Below is a small trained network, with its code and all its weights. Each question gives an input and a class and asks what happens when units are switched off, that is, made to give their printed mean instead of their output.

import numpy as np


def w(rows, s, z=0):
    codes = np.array(rows[::2]) - 128.0
    scale = np.full(codes.shape[1], s)
    scale[-1] = z or s
    return codes * scale


def norm(h):
    return h / np.sqrt((h * h).mean(-1, keepdims=True) + 1e-5)


def f(y):
    return y / 2 * (1 + np.tanh(0.7978845608 * (y + 0.044715 * y**3)))


def log_softmax(a):
    a = a - a.max(-1, keepdims=True)
    return a - np.log(np.exp(a).sum(-1, keepdims=True))


def net(x, mask):
    res = np.array(x, float).reshape(1, 3) / 4 @ E
    u = 0
    for l in range(2):
        y = f(norm(res) @ A[l][:, :-1].T + A[l][:, -1])
        res = res + np.where(mask[u : u + 5], y, B[l][:, -1]) @ B[l][:, :-1]
        u += 5
    return log_softmax(norm(res)[-1] @ U[:, :-1].T + U[:, -1])


A, B = {}, {}
E = w([
[160,216,139,207,247,2,47,163],'x0',
[125,197,194,135,132,12,244,90],'x1',
[96,70,38,17,160,185,184,32],'x2',
],0.0045)
A[0] = w([
[187,130,127,202,160,128,62,95,60],'0.n0',
[179,106,208,220,62,108,108,254,9],'0.n1',
[202,109,118,128,85,187,197,108,134],'0.n2',
[147,97,9,148,144,197,130,131,155],'0.n3',
[193,52,24,47,103,120,203,194,173],'0.n4',
],0.0046,0.0011)
B[0] = w([
[237,42,23,47,42,124,162,139,160],'0.n0',
[27,196,158,101,190,204,108,22,252],'0.n1',
[169,143,204,253,71,54,95,145,175],'0.n2',
[102,245,182,134,161,204,159,202,186],'0.n3',
[62,128,131,196,252,70,66,122,197],'0.n4',
],0.006,0.0036)
A[1] = w([
[123,145,175,88,88,64,221,131,3],'1.n0',
[119,104,176,116,94,44,255,180,128],'1.n1',
[103,22,220,163,46,172,211,170,137],'1.n2',
[163,171,205,169,180,24,194,167,57],'1.n3',
[181,106,184,149,171,155,208,221,45],'1.n4',
],0.0057,0.0024)
B[1] = w([
[94,158,131,106,80,144,107,250,173],'1.n0',
[103,123,120,135,146,166,54,144,209],'1.n1',
[226,118,95,124,159,83,128,113,223],'1.n2',
[140,79,103,108,105,169,143,127,252],'1.n3',
[154,100,173,104,160,168,73,168,103],'1.n4',
],0.012,0.0036)
U = w([
[111,63,145,111,110,173,96,236,99],'0',
[67,144,201,146,166,93,171,36,254],'1',
[254,34,115,142,156,23,132,121,15],'2',
],0.0084,0.0021)

Each question gives the input, the list of numbers given to net, and the class t.
The units are the neurons (one row each of A and B). Each row of codes is followed by its name. A weight is (code - 128) times the scale printed after its matrix; where a second scale follows, it is the last column's (A, B and U).
mask holds one flag per neuron, layer by layer. A switched-off neuron (its flag False) gives its mean, the last column of its row in B, instead of its output. The means were averaged over made-up inputs and are rounded, as every weight is.
A unit's drop is (log p(t) with every unit on - log p(t) with that unit switched off) / (log p(t) with every unit on - log p(t) with every unit switched off).
The circuit of an input: a set's keep is (log p(t) with only the set's units on - log p(t) with every unit switched off) / (log p(t) with every unit on - log p(t) with every unit switched off). Starting from all 10 units, units are removed one at a time, each time the one whose removal leaves the highest keep (on an exact tie, the one counted first), for as long as the keep stays at least 0.8.
circuit, biggest first: the units of the circuit, biggest drop first
top k neurons: the k neurons with the biggest drops, biggest first
drop when u is switched off: that unit's drop, to one decimal
input [-1,8,6], class 0: top 2 neurons : (1.n0, 0.n1)
input [-7,8,5], class 0: circuit, biggest first : (1.n0, 0.n1)
input [-5,8,2], class 0: circuit, biggest first : (1.n0)
input [-8,4,5], class 2: circuit, biggest first : (1.n2, 0.n1)
input [-3,-4,6], class 1: circuit, biggest first : (1.n0, 0.n4, 1.n3)
input [7,7,-3], class 0: top 4 neurons : (1.n2, 0.n4, 1.n3, 1.n0)
input [0,7,5], class 0: top 2 neurons : (0.n1, 1.n0)
input [-8,6,3], class 2: top 2 neurons : (1.n2, 0.n1)
input [-4,7,7], class 0: top 4 neurons : (1.n0, 0.n1, 1.n1, 0.n2)
input [-4,-2,-3], class 2: top 2 neurons : (1.n2, 0.n2)
input [-8,7,-5], class 2: top 2 neurons : (1.n2, 0.n3)
input [-1,6,5], class 0: top 3 neurons : (0.n1, 1.n0, 1.n1)
input [-5,-3,6], class 1: circuit, biggest first : (0.n4, 1.n0, 1.n3)
input [-7,7,7], class 0: top 4 neurons : (1.n0, 0.n1, 1.n1, 0.n2)
input [1,-4,-5], class 1: top 4 neurons : (0.n1, 1.n0, 1.n3, 1.n1)
input [-5,6,2], class 0: top 2 neurons : (1.n0, 1.n1)
input [-2,1,0], class 2: top neuron : (0.n1)
input [3,-4,8], class 1: drop when 0.n4 is switched off : 0.1
input [-1,0,-4], class 1: drop when 0.n1 is switched off : 1.5
input [-7,-1,0], class 2: drop when 0.n0 is switched off : 0.0
